Below is a small trained network, with its code and all its weights. Each question gives an input and a class and asks what happens when units are switched off, that is, made to give their printed mean instead of their output.

import numpy as np


def w(rows, s, z=0):
    codes = np.array(rows[::2]) - 128.0
    scale = np.full(codes.shape[1], s)
    scale[-1] = z or s
    return codes * scale


def f(y):
    return y / 2 * (1 + np.tanh(0.7978845608 * (y + 0.044715 * y**3)))


def log_softmax(a):
    a = a - a.max(-1, keepdims=True)
    return a - np.log(np.exp(a).sum(-1, keepdims=True))


def net(x, mask):
    res = np.array(x, float).reshape(1, 4) / 4 @ E
    y = f(res @ A[0][:, :-1].T + A[0][:, -1])
    res = res + np.where(mask, y, B[0][:, -1]) @ B[0][:, :-1]
    return log_softmax(res[-1] @ U[:, :-1].T + U[:, -1])


A, B = {}, {}
E = w([
[8,111,143,38,175,122,128,146,63,219,142,69],'x0',
[132,129,108,115,132,148,133,68,106,141,133,154],'x1',
[93,108,156,148,76,82,135,150,158,117,81,129],'x2',
[111,17,185,126,182,198,52,127,123,88,80,145],'x3',
],0.013)
A[0] = w([
[202,79,124,148,141,127,131,102,166,29,119,182,192],'neuron 1',
[107,12,228,153,166,164,2,137,51,92,110,173,151],'neuron 2',
[170,195,106,177,87,87,199,146,166,93,162,119,216],'neuron 3',
[154,237,71,136,113,112,213,130,92,88,148,124,242],'neuron 4',
[206,93,171,172,125,144,140,109,129,94,160,179,192],'neuron 5',
[197,137,96,196,47,114,97,137,191,46,112,198,250],'neuron 6',
[45,127,123,40,164,122,120,155,123,209,146,91,155],'neuron 7',
[125,177,101,130,139,80,227,110,159,155,166,138,226],'neuron 8',
[131,131,109,189,131,213,103,121,167,69,107,166,159],'neuron 9',
[71,47,147,129,191,188,2,115,125,53,64,136,167],'neuron 10',
[153,183,47,144,135,86,190,151,106,134,97,124,254],'neuron 11',
[14,186,95,106,155,91,141,130,93,212,114,70,138],'neuron 12',
[92,124,139,111,153,90,173,146,124,164,90,87,108],'neuron 13',
],0.0068,0.0051)
B[0] = w([
[207,142,124,209,113,169,191,187,167,63,99,200,205],'neuron 1',
[161,101,160,73,203,186,105,108,79,121,45,166,249],'neuron 2',
[148,150,91,107,130,90,124,86,163,135,146,141,215],'neuron 3',
[87,194,97,128,101,73,135,62,144,133,129,160,218],'neuron 4',
[170,122,69,141,156,164,130,185,145,91,88,197,184],'neuron 5',
[128,135,78,132,142,130,120,141,169,107,129,191,246],'neuron 6',
[105,104,177,114,119,125,156,49,57,194,151,82,232],'neuron 7',
[111,129,132,163,25,2,165,9,141,124,137,145,204],'neuron 8',
[174,108,92,186,162,182,169,173,138,94,123,163,180],'neuron 9',
[163,74,190,92,209,173,122,150,75,84,31,147,244],'neuron 10',
[93,194,87,150,94,74,111,51,150,129,156,115,200],'neuron 11',
[81,61,194,173,127,102,177,85,64,191,159,32,225],'neuron 12',
[107,88,146,107,130,131,131,120,124,167,162,123,163],'neuron 13',
],0.0089,0.015)
U = w([
[123,255,47,154,93,74,94,121,215,136,129,167,229],'0',
[60,135,157,202,73,71,166,121,94,216,184,69,153],'1',
[165,107,121,191,136,203,128,194,131,110,87,172,118],'2',
[100,67,182,51,143,143,76,130,64,177,82,109,2],'3',
],0.0079,0.0027)

Each question gives the input, the list of numbers given to net, and the class t.
The units are the neurons (one row each of A and B). Each row of codes is followed by its name. A weight is (code - 128) times the scale printed after its matrix; where a second scale follows, it is the last column's (A, B and U).
mask holds one flag per neuron, in row order. A switched-off neuron (its flag False) gives its mean, the last column of its row in B, instead of its output. The means were averaged over made-up inputs and are rounded, as every weight is.
A unit's drop is (log p(t) with every unit on - log p(t) with that unit switched off) / (log p(t) with every unit on - log p(t) with every unit switched off).
The circuit of an input: a set's keep is (log p(t) with only the set's units on - log p(t) with every unit switched off) / (log p(t) with every unit on - log p(t) with every unit switched off). Starting from the 12 units with the biggest drops (on a tie, the unit counted first), units are removed one at a time, each time the one whose removal leaves the highest keep (on an exact tie, the one counted first), for as long as the keep stays at least 0.8.
units of the circuit, in order: the units of the circuit, biggest drop first
k most important neurons: the k neurons with the biggest drops, biggest first
drop when u is switched off: that unit's drop, to one decimal
input [-4,6,-7,0], class 0: units of the circuit, in order : (neuron 10)
input [1,-1,-3,0], class 1: 2 most important neurons : (neuron 2; neuron 10)
input [-7,-3,7,0], class 0: 3 most important neurons : (neuron 10; neuron 2; neuron 3)
input [3,-3,8,0], class 1: 2 most important neurons : (neuron 10; neuron 2)
input [-2,8,4,0], class 0: 3 most important neurons : (neuron 10; neuron 2; neuron 12)
input [1,-5,2,0], class 1: 3 most important neurons : (neuron 2; neuron 10; neuron 5)
input [0,2,3,4], class 2: 2 most important neurons : (neuron 7; neuron 12)
input [1,4,-5,-8], class 1: 2 most important neurons : (neuron 12; neuron 6)
input [5,5,-1,0], class 1: drop when neuron 10 is switched off : 0.3
input [1,5,-6,-1], class 1: drop when neuron 6 is switched off : 0.3
input [-1,2,3,8], class 2: drop when neuron 13 is switched off : 0.0
input [1,8,3,-2], class 1: drop when neuron 5 is switched off : 0.1
